Below are the code and all the weights of a small trained network. Each question names an input and a class and asks about switching units off, where a switched-off unit gives its printed mean instead of its output.

import numpy as np


def w(rows, s, z=0):
    codes = np.array(rows[::2]) - 128.0
    scale = np.full(codes.shape[1], s)
    scale[-1] = z or s
    return codes * scale


def norm(h):
    return h / np.sqrt((h * h).mean(-1, keepdims=True) + 1e-5)


def f(y):
    return np.maximum(y, 0)


def log_softmax(a):
    a = a - a.max(-1, keepdims=True)
    return a - np.log(np.exp(a).sum(-1, keepdims=True))


def net(x, mask):
    res = np.array(x, float).reshape(1, 7) / 4 @ E
    u = 0
    for l in range(3):
        y = f(norm(res) @ A[l][:, :-1].T + A[l][:, -1])
        res = res + np.where(mask[u : u + 5], y, B[l][:, -1]) @ B[l][:, :-1]
        u += 5
    return log_softmax(norm(res)[-1] @ U[:, :-1].T + U[:, -1])


A, B = {}, {}
E = w([
[133,127,121,127],'x0',
[120,129,132,130],'x1',
[123,127,133,128],'x2',
[75,129,167,145],'x3',
[145,254,162,110],'x4',
[200,74,252,115],'x5',
[105,119,139,5],'x6',
],0.0075)
A[0] = w([
[67,15,63,78,64],'0.n0',
[37,146,53,101,50],'0.n1',
[114,73,163,8,4],'0.n2',
[62,123,85,12,34],'0.n3',
[116,220,116,94,68],'0.n4',
],0.014,0.0044)
B[0] = w([
[39,171,149,63,254],'0.n0',
[170,124,16,77,217],'0.n1',
[229,188,146,185,224],'0.n2',
[137,147,163,248,231],'0.n3',
[52,140,138,71,183],'0.n4',
],0.017,0.0076)
A[1] = w([
[125,106,98,133,167],'1.n0',
[77,127,105,156,5],'1.n1',
[119,127,67,245,89],'1.n2',
[159,226,166,58,78],'1.n3',
[95,8,106,95,62],'1.n4',
],0.015,0.0026)
B[1] = w([
[88,133,100,132,147],'1.n0',
[173,64,76,121,158],'1.n1',
[148,169,86,202,198],'1.n2',
[6,12,165,213,254],'1.n3',
[6,60,203,197,147],'1.n4',
],0.012,0.009)
A[2] = w([
[166,180,146,226,38],'2.n0',
[66,158,136,176,222],'2.n1',
[182,6,238,178,65],'2.n2',
[112,176,15,169,78],'2.n3',
[189,108,152,165,1],'2.n4',
],0.017,0.00097)
B[2] = w([
[208,54,131,161,211],'2.n0',
[116,7,74,146,223],'2.n1',
[118,250,62,67,250],'2.n2',
[181,191,221,98,216],'2.n3',
[122,137,223,122,163],'2.n4',
],0.017,0.015)
U = w([
[155,255,106,43,129],'0',
[39,69,88,139,210],'1',
[250,80,158,244,6],'2',
],0.0094,0.0014)

Each question gives the input, the list of numbers given to net, and the class t.
The units are the neurons (one row each of A and B). Each row of codes is followed by its name. A weight is (code - 128) times the scale printed after its matrix; where a second scale follows, it is the last column's (A, B and U).
mask holds one flag per neuron, layer by layer. A switched-off neuron (its flag False) gives its mean, the last column of its row in B, instead of its output. The means were averaged over made-up inputs and are rounded, as every weight is.
A unit's drop is (log p(t) with every unit on - log p(t) with that unit switched off) / (log p(t) with every unit on - log p(t) with every unit switched off).
The circuit of an input: a set's keep is (log p(t) with only the set's units on - log p(t) with every unit switched off) / (log p(t) with every unit on - log p(t) with every unit switched off). Starting from the 12 units with the biggest drops (on a tie, the unit counted first), units are removed one at a time, each time the one whose removal leaves the highest keep (on an exact tie, the one counted first), for as long as the keep stays at least 0.8.
units of the circuit, in order: the units of the circuit, biggest drop first
k most important neurons: the k neurons with the biggest drops, biggest first
top k neurons in layer l: the k neurons of layer l with the biggest drops, biggest first
input [-8,7,5,6,5,4,-5], class 1: 4 most important neurons -> (2.n3 0.n3 0.n2 2.n1)
input [-6,-4,6,2,5,6,-6], class 0: units of the circuit, in order -> (2.n2 0.n3 0.n0)
input [-4,-4,1,-7,-3,4,2], class 0: 2 most important neurons -> (2.n2 0.n2)
input [0,-8,-4,3,0,2,-1], class 0: units of the circuit, in order -> (0.n3 0.n0 2.n2)
input [4,-7,-2,6,2,7,8], class 2: units of the circuit, in order -> (0.n2)
input [-6,8,-8,2,7,5,7], class 1: 4 most important neurons -> (1.n3 0.n4 2.n3 2.n1)
input [-2,7,0,-2,1,-5,7], class 2: 2 most important neurons -> (0.n3 2.n2)
input [8,-5,-4,3,-2,3,-3], class 0: units of the circuit, in order -> (2.n2 0.n1)
input [-8,-5,4,-3,-2,6,-6], class 0: top 2 neurons in layer 0 -> (0.n3 0.n2)
input [-2,7,2,1,8,6,-6], class 1: units of the circuit, in order -> (0.n2 2.n3)
input [-7,-2,-2,5,-5,-6,6], class 0: 4 most important neurons -> (0.n1 2.n3 0.n0 2.n0)
input [3,-2,-6,5,7,7,-6], class 0: top 3 neurons in layer 0 -> (0.n3 0.n0 0.n2)
input [5,8,-1,6,-2,5,-4], class 0: 3 most important neurons -> (2.n2 0.n3 0.n1)
input [-1,-8,-4,-6,-4,-1,6], class 2: 4 most important neurons -> (0.n3 0.n2 0.n4 2.n0)
input [1,-1,-2,2,-1,8,-4], class 0: units of the circuit, in order -> (2.n2)
input [-8,1,3,4,-1,-5,-3], class 0: 4 most important neurons -> (0.n3 0.n1 2.n0 2.n3)
input [-1,1,-4,-8,0,-5,7], class 2: 2 most important neurons -> (0.n3 2.n2)
input [-7,-4,6,-8,6,-5,7], class 2: 3 most important neurons -> (0.n3 2.n2 0.n0)
input [7,-4,-1,-2,3,-3,4], class 2: 2 most important neurons -> (0.n3 0.n0)
input [-5,-2,-5,2,8,4,6], class 1: units of the circuit, in order -> (1.n3)
input [1,8,7,-1,-5,3,-3], class 1: 4 most important neurons -> (0.n2 0.n3 1.n4 2.n3)
input [-7,5,0,7,-8,7,-3], class 1: top 2 neurons in layer 0 -> (0.n2 0.n3)
input [-3,6,-7,3,5,-3,6], class 2: top 2 neurons in layer 0 -> (0.n3 0.n0)
